Below is a small trained network, with its code and all its weights. Each question gives an input and a class and asks what happens when units are switched off, that is, made to give their printed mean instead of their output.

import numpy as np


def w(rows, s, z=0):
    codes = np.array(rows[::2]) - 128.0
    scale = np.full(codes.shape[1], s)
    scale[-1] = z or s
    return codes * scale


def f(y):
    return y / 2 * (1 + np.tanh(0.7978845608 * (y + 0.044715 * y**3)))


def log_softmax(a):
    a = a - a.max(-1, keepdims=True)
    return a - np.log(np.exp(a).sum(-1, keepdims=True))


def net(x, mask):
    res = np.array(x, float).reshape(1, 4) / 4 @ E
    y = f(res @ A[0][:, :-1].T + A[0][:, -1])
    res = res + np.where(mask, y, B[0][:, -1]) @ B[0][:, :-1]
    return log_softmax(res[-1] @ U[:, :-1].T + U[:, -1])


A, B = {}, {}
E = w([
[74,54,61,138,90,132,61,2],'x0',
[62,106,102,43,13,86,194,169],'x1',
[79,199,63,84,219,23,110,113],'x2',
[41,101,185,223,152,66,185,115],'x3',
],0.0062)
A[0] = w([
[215,148,71,31,105,194,55,139,78],'neuron 1',
[217,142,137,230,254,178,11,63,63],'neuron 2',
[146,195,183,112,155,134,204,215,90],'neuron 3',
[44,59,205,226,139,83,196,125,75],'neuron 4',
[76,64,62,142,82,119,66,45,71],'neuron 5',
[168,45,182,178,33,213,136,131,3],'neuron 6',
[164,44,202,159,49,197,131,140,86],'neuron 7',
[62,61,68,132,105,136,79,36,59],'neuron 8',
[221,139,78,16,91,190,67,137,50],'neuron 9',
[85,54,74,131,100,120,83,39,75],'neuron 10',
[56,89,95,31,42,102,178,172,67],'neuron 11',
[173,186,163,136,147,100,189,233,79],'neuron 12',
[84,59,69,156,132,150,65,34,92],'neuron 13',
[155,66,189,172,57,213,146,140,116],'neuron 14',
[30,99,190,223,146,95,204,97,50],'neuron 15',
[70,195,52,82,206,66,123,113,60],'neuron 16',
[166,47,183,153,68,223,173,140,111],'neuron 17',
[217,160,88,44,91,203,72,141,125],'neuron 18',
[72,191,82,78,200,52,93,116,99],'neuron 19',
[52,83,193,225,141,79,199,117,82],'neuron 20',
[71,56,72,131,102,123,84,35,108],'neuron 21',
[159,208,168,128,142,121,188,219,91],'neuron 22',
[153,199,181,95,172,126,222,225,141],'neuron 23',
[73,99,107,28,30,88,178,154,71],'neuron 24',
[75,207,80,88,191,54,104,124,116],'neuron 25',
[61,95,78,38,42,112,212,148,70],'neuron 26',
[79,209,62,96,184,46,113,107,102],'neuron 27',
],0.0057,0.0033)
B[0] = w([
[35,183,79,80,184,86,94,163,194],'neuron 1',
[95,223,227,181,221,233,254,123,253],'neuron 2',
[189,66,171,66,116,130,61,188,190],'neuron 3',
[60,194,58,62,185,67,96,167,201],'neuron 4',
[216,88,194,57,131,125,88,196,198],'neuron 5',
[230,218,82,135,109,38,185,110,187],'neuron 6',
[192,185,77,164,73,55,174,88,198],'neuron 7',
[213,101,184,71,123,114,93,196,194],'neuron 8',
[44,204,55,48,203,69,84,192,191],'neuron 9',
[230,80,212,39,119,119,89,226,191],'neuron 10',
[107,169,179,163,184,193,185,123,208],'neuron 11',
[185,77,186,81,122,121,76,171,187],'neuron 12',
[185,115,201,82,124,136,106,191,205],'neuron 13',
[179,191,66,187,68,53,165,84,203],'neuron 14',
[75,189,79,38,187,72,98,184,190],'neuron 15',
[201,180,95,173,69,74,173,84,190],'neuron 16',
[172,165,81,164,76,63,156,92,207],'neuron 17',
[60,151,88,108,143,87,99,142,202],'neuron 18',
[193,163,98,194,59,79,170,90,198],'neuron 19',
[45,193,61,43,188,75,87,173,196],'neuron 20',
[185,95,190,83,112,120,73,194,207],'neuron 21',
[196,55,179,67,112,134,75,193,186],'neuron 22',
[176,75,174,96,88,133,64,166,219],'neuron 23',
[102,207,216,175,204,220,222,101,209],'neuron 24',
[198,144,100,186,54,80,160,90,199],'neuron 25',
[111,200,214,175,197,222,214,122,210],'neuron 26',
[195,157,102,184,61,82,159,80,201],'neuron 27',
],0.0064,0.0052)
U = w([
[208,38,213,75,96,133,50,175,121],'0',
[194,155,32,201,32,70,175,68,109],'1',
[83,177,222,176,221,244,226,111,102],'2',
[6,151,2,58,180,79,59,158,115],'3',
[42,21,93,192,62,179,85,83,253],'4',
[97,12,72,133,131,165,127,75,84],'5',
],0.0095,0.014)

Each question gives the input, the list of numbers given to net, and the class t.
The units are the neurons (one row each of A and B). Each row of codes is followed by its name. A weight is (code - 128) times the scale printed after its matrix; where a second scale follows, it is the last column's (A, B and U).
mask holds one flag per neuron, in row order. A switched-off neuron (its flag False) gives its mean, the last column of its row in B, instead of its output. The means were averaged over made-up inputs and are rounded, as every weight is.
A unit's drop is (log p(t) with every unit on - log p(t) with that unit switched off) / (log p(t) with every unit on - log p(t) with every unit switched off).
The circuit of an input: a set's keep is (log p(t) with only the set's units on - log p(t) with every unit switched off) / (log p(t) with every unit on - log p(t) with every unit switched off). Starting from the 12 units with the biggest drops (on a tie, the unit counted first), units are removed one at a time, each time the one whose removal leaves the highest keep (on an exact tie, the one counted first), for as long as the keep stays at least 0.8.
circuit, biggest first: the units of the circuit, biggest drop first
most important unit: the unit with the biggest drop
top k neurons: the k neurons with the biggest drops, biggest first
drop of u: that unit's drop, to one decimal
input [-6,-2,1,7], class 3: top 3 neurons	neuron 20; neuron 4; neuron 15
input [2,5,-6,6], class 1: circuit, biggest first	neuron 14
input [6,-6,7,7], class 1: top 2 neurons	neuron 19; neuron 27
input [5,-1,-1,6], class 3: circuit, biggest first	neuron 4; neuron 20
input [8,8,1,-2], class 0: top 4 neurons	neuron 10; neuron 5; neuron 21; neuron 8
input [0,0,-2,3], class 4: top 2 neurons	neuron 9; neuron 1
input [5,6,-1,-2], class 2: top 3 neurons	neuron 24; neuron 26; neuron 11
input [5,-2,0,-7], class 3: top 2 neurons	neuron 9; neuron 1
input [8,-5,-8,6], class 0: top 3 neurons	neuron 10; neuron 13; neuron 5
input [-4,-6,-2,-8], class 3: top 3 neurons	neuron 9; neuron 1; neuron 18
input [-6,1,6,2], class 0: top 4 neurons	neuron 23; neuron 22; neuron 3; neuron 12
input [2,8,-6,-4], class 2: top 3 neurons	neuron 24; neuron 26; neuron 11
input [5,-5,1,-8], class 3: top 2 neurons	neuron 9; neuron 1
input [-5,-6,-6,-2], class 1: most important unit	neuron 14
input [-6,7,7,3], class 1: top 2 neurons	neuron 25; neuron 27
input [0,3,-3,0], class 4: drop of neuron 16	0.2
input [3,3,0,-3], class 4: drop of neuron 23	0.1
input [-7,-7,7,-4], class 0: drop of neuron 3	0.6
